Each row is shifted at random along 3 fixed directions that mean nothing.
Known rows, with every step that occurs
toku > susegos > fuzakag > lome > vuzi > paze > runef: -105	-443	-94	126	-82	-192	-34	145	-132	166	57	-120	63	-202	-168	83	107	35	170	19	-100	-8	-118	128	241	12	-197	-83	-146	-146	-142	-71	22	53	307	285	54	-132	-20	41	48	-231	-291
paze > susegos > fuzakag > lome > toku: 63	78	181	40	356	-137	-106	-114	110	-42	183	-26	193	139	59	64	-304	343	-9	-121	222	-220	-65	-195	122	83	-58	-55	117	45	-105	103	-80	-137	69	-8	8	-229	-307	6	-403	140	81
zumi > toku > susegos > lome > sozem > vuzi > runef: -286	-27	166	31	184	12	52	-33	289	62	-89	-36	91	49	209	-84	-205	116	-59	46	352	-87	1	-67	-45	254	167	-341	71	60	35	82	-153	-84	53	-239	-224	-184	-39	11	-212	23	62
susegos > paze > runef > fuzakag: -181	24	5	112	-1	56	-18	49	169	-45	103	116	108	93	132	2	-290	38	-48	-214	-78	-117	75	-213	-80	179	-18	-33	187	5	107	-131	144	-189	-170	-18	199	-209	-179	13	-242	102	155
toku > lome > mani > runef > fuzakag: -98	-78	75	-82	10	-72	-202	-56	-119	-8	-2	33	-75	99	-182	212	-45	49	22	11	180	25	32	149	49	96	-22	32	97	83	72	47	-77	-165	-42	-2	8	-345	120	27	9	151	44
paze > runef > fuzakag > susegos > lome: 42	-51	194	-5	168	30	-15	52	-45	-35	-18	-151	232	76	-206	88	-63	127	-79	-53	197	-9	122	103	-73	226	80	-90	1	106	-46	53	-164	-125	28	-25	-30	-295	107	-56	43	-153	91
zumi > susegos > lome > sozem > toku: -133	0	154	34	182	93	176	-10	41	85	-137	-154	214	2	14	-154	-78	170	-89	173	468	165	-3	-5	-77	155	210	-262	-82	76	-58	118	-241	-53	97	-155	-240	-34	122	-6	-8	-198	63
sozem > toku > runef > fuzakag > lome > vuzi: -184	-29	-175	162	32	170	-136	276	-7	-39	-96	29	82	-21	9	-117	-142	5	-272	-17	267	187	342	-12	-109	398	174	238	66	38	-44	-160	-27	-304	-167	63	84	-176	151	-132	76	-285	172
paze > runef > fuzakag > lome > sozem > vuzi: -268	173	-28	20	170	-83	-164	63	-173	-24	-2	-41	4	67	27	47	-93	157	-70	-71	341	-8	102	21	-111	255	84	-41	8	57	90	-45	-80	-135	-60	-130	77	-157	-57	-14	-160	-15	112
susegos > zumi > sozem > toku > lome > paze > runef: -220	-224	48	77	21	-8	50	-35	334	95	43	52	93	-87	126	-106	-154	51	93	-29	112	-66	-158	-61	73	70	-18	-202	25	-39	-66	-7	55	146	6	126	14	107	-126	56	-70	-143	-9
toku > lome > vuzi > paze > susegos > zumi > sozem: -205	21	16	163	119	25	239	112	327	65	-21	43	150	-40	305	-216	-101	82	-77	-92	-11	-21	44	-222	44	210	-14	-137	47	53	-34	-132	42	93	31	-60	-16	-38	-125	1	-195	-151	44
runef > fuzakag > susegos > zumi > sozem: 201	43	21	5	22	-126	135	-93	102	82	102	43	-40	13	8	134	88	-6	170	-179	-107	-286	-163	-47	157	-189	-174	-5	-2	-107	-122	29	54	178	155	93	11	106	-137	38	-49	-2	-137
paze > susegos > zumi > sozem > lome > toku > runef: 1	-25	5	145	120	202	103	95	363	6	-11	89	234	-47	272	-249	-248	106	-169	-14	301	9	105	-148	-56	288	87	-80	102	33	-60	-47	-18	-47	-79	48	-59	13	-17	-92	-85	-379	177
lome > sozem > toku > susegos > zumi: -7	-210	-33	-1	-22	-237	130	-199	251	195	112	96	-45	-89	184	13	20	91	304	0	16	-242	-467	-53	342	-258	-224	-216	-33	-165	-185	160	98	286	275	173	-93	292	-288	70	-122	50	-296
susegos > fuzakag > lome > toku: 145	-224	-55	90	-27	42	-66	141	-300	78	-37	-165	141	-165	-252	-8	75	101	-33	127	238	250	58	160	61	71	9	108	-199	-53	-175	-33	-121	-57	111	248	33	-7	208	-81	223	-397	-121
susegos > zumi > toku > runef > fuzakag > lome > vuzi: -35	37	-122	146	-15	54	-23	92	140	16	-18	8	-73	-27	174	-56	-47	-45	-62	-120	65	-109	121	-56	-2	101	-38	111	61	-53	-28	-143	42	-71	-14	45	108	2	-63	-78	-21	-205	28
fuzakag > susegos > paze > runef: 74	-274	-8	137	-96	148	65	205	88	-1	-20	-39	254	-195	-90	0	46	-54	-32	1	-114	172	101	26	-41	127	-39	-85	-117	-27	-157	-91	60	6	-17	237	156	-56	125	-79	233	-389	-61
mani > lome > paze > runef > fuzakag > susegos > zumi: -31	-172	58	39	-14	52	40	123	12	24	-18	-103	162	-93	-220	82	107	-9	-30	-39	42	172	0	136	-30	65	-62	-35	-129	77	-155	-115	-77	36	47	200	97	-207	147	-66	219	-376	-45
lome > paze > runef > fuzakag: -191	-147	160	-121	46	-197	-167	-117	12	61	104	-47	6	77	-139	216	11	94	132	-51	106	-195	-170	232	70	-72	-147	-170	-5	2	22	50	-39	34	132	84	10	-307	-115	90	-72	51	-60
susegos > zumi > vuzi > paze > runef > fuzakag > lome > mani: -248	66	-446	317	-157	-49	12	327	251	-18	105	308	1	-132	109	50	-223	-109	19	-280	-493	-1	115	-455	-9	292	-175	228	126	-149	-42	-414	394	-82	-239	378	436	129	-195	34	-187	-28	-26
mani > runef > fuzakag > susegos > zumi > sozem: 110	-12	-80	112	-142	99	121	120	57	48	-38	4	-36	-127	-87	68	156	-141	-27	-52	-22	97	123	54	-54	58	51	125	-138	-62	-77	-122	12	-32	0	183	92	-40	284	-74	312	-362	-68
runef > fuzakag > susegos > zumi > toku > lome > sozem: -33	175	166	26	175	33	197	-51	169	65	-34	-17	176	101	147	-15	-84	186	-23	-107	243	-119	-19	-125	33	95	70	-94	64	67	-50	57	-68	23	51	-115	-107	-65	-80	-30	-128	-40	58
paze > runef > fuzakag > lome > sozem > toku > susegos > zumi > vuzi: -81	-185	73	-84	84	-194	-17	-82	23	195	-18	-198	4	-68	-42	52	145	137	172	91	432	-102	-246	286	103	-16	-80	-365	-155	-66	-178	171	-231	194	296	77	-155	28	46	-13	118	-344	-162
sozem > toku > lome > vuzi > runef > fuzakag > susegos: -136	-212	93	-73	157	-204	-207	2	133	60	11	-36	47	52	-186	216	51	74	20	32	243	-152	-20	242	160	80	-29	-105	-11	-6	-236	124	-126	-8	161	79	-158	-350	33	0	39	10	-135
susegos > paze > runef > fuzakag > lome > mani: -119	-81	-50	113	-11	163	-93	248	-127	-81	-35	35	239	-33	-158	17	-149	47	-158	-56	76	268	258	-46	-144	356	12	8	58	79	-26	-198	27	-232	-224	110	288	-227	110	-63	46	-221	170
vuzi > lome > mani > runef > fuzakag: -340	75	-309	204	-125	-8	-34	215	37	-32	34	242	-15	5	-45	193	-197	-82	-80	-126	-179	104	193	-269	-68	263	15	239	118	-58	52	-256	216	-312	-257	193	237	-204	55	22	-111	171	25
mani > runef > fuzakag > lome > vuzi > paze > susegos > zumi: -65	-63	113	-37	73	-174	-114	12	19	77	-15	-153	-71	-50	-90	184	276	68	31	32	214	1	-37	306	85	2	-134	-134	-204	32	-156	-24	-168	58	244	90	25	-387	69	-18	154	-307	-160
lome > toku > runef > fuzakag > susegos > paze: 115	-91	164	46	64	187	-9	46	232	-28	28	63	262	80	77	65	-227	105	-119	-129	205	-109	94	-35	27	176	-78	40	142	74	-156	20	-11	-189	-50	89	25	-336	-103	-83	-98	-189	115
paze > susegos > lome > mani > runef > fuzakag: -4	-12	256	-113	265	-327	-237	-297	101	-26	183	24	-75	208	-81	353	-162	213	176	-122	129	-341	-215	19	179	-72	-201	-190	158	59	33	194	-84	-95	124	-33	-8	-403	-254	115	-342	444	-20
zumi > susegos > fuzakag > lome > mani > runef: 24	44	-34	119	64	37	-81	64	-36	-81	56	57	10	32	-110	105	-208	48	-64	-37	1	90	164	-193	-34	178	42	107	89	23	45	-102	-4	-314	-92	17	158	-236	42	30	-133	60	110
susegos > lome > toku > runef: 77	-159	82	49	44	33	-59	-67	97	25	9	-41	61	-6	68	7	-190	87	27	-8	222	-106	-85	11	94	49	-94	-6	60	8	-94	89	-43	-55	45	104	-60	-37	-126	-28	-109	-66	-24
vuzi > lome > paze > runef > fuzakag > susegos: -282	-105	13	74	49	-18	39	205	75	46	12	-13	287	-2	-174	196	-26	72	-54	-83	24	32	84	25	-38	213	-20	-51	-36	17	-124	-117	10	-75	0	196	67	-360	40	2	12	-169	-28
runef > fuzakag > lome > vuzi: -126	118	31	-13	179	-80	-133	41	-193	-25	-15	-89	-38	105	-60	63	23	100	-75	-60	222	-14	87	76	-15	86	11	42	11	81	-23	-37	-139	-93	16	-126	49	-223	-8	-31	-75	-14	65
sozem > vuzi > lome > toku > runef: -134	-307	-384	224	-214	-40	-38	207	110	128	8	118	-23	-236	98	47	-13	-118	79	27	-68	-15	-32	-37	142	53	-173	142	-46	-222	-146	-115	183	35	33	362	39	160	-39	-34	33	-181	-251
zumi > sozem > lome > paze > susegos: -254	-84	31	125	160	45	62	136	161	73	2	75	212	-64	73	-116	-102	118	-58	-18	110	127	1	-146	-13	149	92	-128	37	23	18	-101	-3	29	-24	57	-5	-123	8	34	-83	-142	87
paze > susegos > fuzakag > lome: 131	-40	39	109	135	146	13	225	-177	-15	-54	-152	288	-53	-136	-145	-42	184	-232	43	199	305	286	4	-90	323	170	49	-64	84	-9	-97	-141	-186	-8	27	48	-193	223	-117	111	-341	136
sozem > lome > vuzi > runef > fuzakag > susegos > zumi > toku: -112	-25	16	53	99	80	-23	190	255	-5	-95	2	132	-16	-44	-15	62	-23	-201	33	216	44	234	122	-105	270	169	-104	-54	30	-130	-114	-115	-56	13	-6	-58	-242	211	-84	168	-390	32

Rows
-3	-114	36	77	127	-85	-82	69	66	159	-11	-111	122	-92	71	28	-83	222	-8	9	357	-33	-15	37	98	184	-42	-117	-84	-76	-101	45	-93	-49	234	182	-121	-124	-114	47	-138	-226	-88
zumi > vuzi > paze > susegos > fuzakag > lome > sozem > toku > runef
-74	-18	-151	87	-99	82	-39	113	-32	11	-35	158	-81	-60	-69	15	-24	-80	-58	-12	111	173	123	-5	-70	178	81	81	19	-20	82	-170	32	-105	-134	90	132	-23	219	7	118	-189	64
susegos > zumi > sozem > lome > mani > runef > fuzakag
104	-242	-81	22	-33	-45	-3	126	-78	62	6	27	135	-147	-282	111	153	-21	75	25	54	60	3	181	55	76	-87	-106	-103	-79	-139	-40	-12	131	97	261	55	68	189	1	239	-372	-111
paze > runef > fuzakag > susegos > zumi > sozem > lome > mani
-247	61	-198	134	-6	-22	-20	158	139	36	0	147	-96	-9	123	-76	-78	-73	-99	-109	55	-32	116	-80	-56	203	62	14	49	-67	33	-247	85	-32	-82	2	92	-22	9	13	-84	-114	15
susegos > zumi > sozem > lome > vuzi > runef > fuzakag
-127	-77	-253	157	-119	-163	72	112	145	202	-16	10	-93	-202	4	219	186	-61	130	-7	78	6	-122	27	86	-24	-73	-15	-245	-213	-228	-60	41	110	157	358	17	109	103	1	179	-276	-341
mani > runef > fuzakag > susegos > zumi > vuzi > lome > sozem > toku
2	-332	-72	71	-77	-138	127	12	143	236	4	-6	-27	-247	50	26	208	-25	289	63	43	-109	-338	73	312	-186	-266	-171	-158	-180	-326	49	-25	353	322	240	-91	192	-88	32	84	-334	-343
fuzakag > lome > toku > susegos > zumi > sozem > vuzi > paze
-17	160	249	47	216	201	106	24	78	0	-126	-115	261	132	78	-20	-218	188	-205	-76	460	-28	206	-53	-138	317	206	-54	89	143	27	66	-182	-253	-16	-160	-162	-284	40	-67	-117	-142	212
zumi > toku > runef > fuzakag > susegos > lome > sozem
-188	-70	125	-68	166	-177	-215	88	94	87	-1	-125	46	8	-157	211	107	109	-8	0	217	-10	-3	239	-8	104	-85	-200	-78	26	-128	-41	-171	29	124	135	-17	-457	69	12	55	-161	-63
zumi > vuzi > runef > fuzakag > lome > paze > susegos
-198	39	142	84	108	25	56	-36	562	-38	30	161	133	41	212	33	-244	83	-37	-60	-22	-94	43	-256	16	226	4	-174	162	82	-13	-23	62	-103	-78	0	7	-277	-137	45	-222	79	114
vuzi > paze > susegos > zumi > toku > lome > mani > runef
80	-41	85	-4	80	25	50	-74	332	70	40	27	89	51	148	-77	-115	80	-45	-59	267	-220	17	40	27	113	2	-128	96	-37	-32	84	-49	-22	82	20	-141	-65	-49	-28	-57	-176	92
paze > susegos > zumi > sozem > toku > runef > fuzakag
-579	10	-167	232	-47	84	82	271	144	98	-101	80	171	-74	153	-117	-181	35	-125	-36	124	113	221	-183	-139	436	219	-9	45	-32	150	-202	93	-191	-120	1	-18	-173	79	0	-89	-115	91
zumi > toku > lome > sozem > vuzi > paze > runef > fuzakag
-69	5	-11	39	156	-85	-92	11	252	4	92	125	90	136	121	223	-216	108	-6	-164	176	-367	5	-88	119	138	-131	62	181	-24	-139	68	10	-119	27	31	-79	-260	-266	-4	-324	105	1
sozem > vuzi > lome > toku > runef > fuzakag > susegos
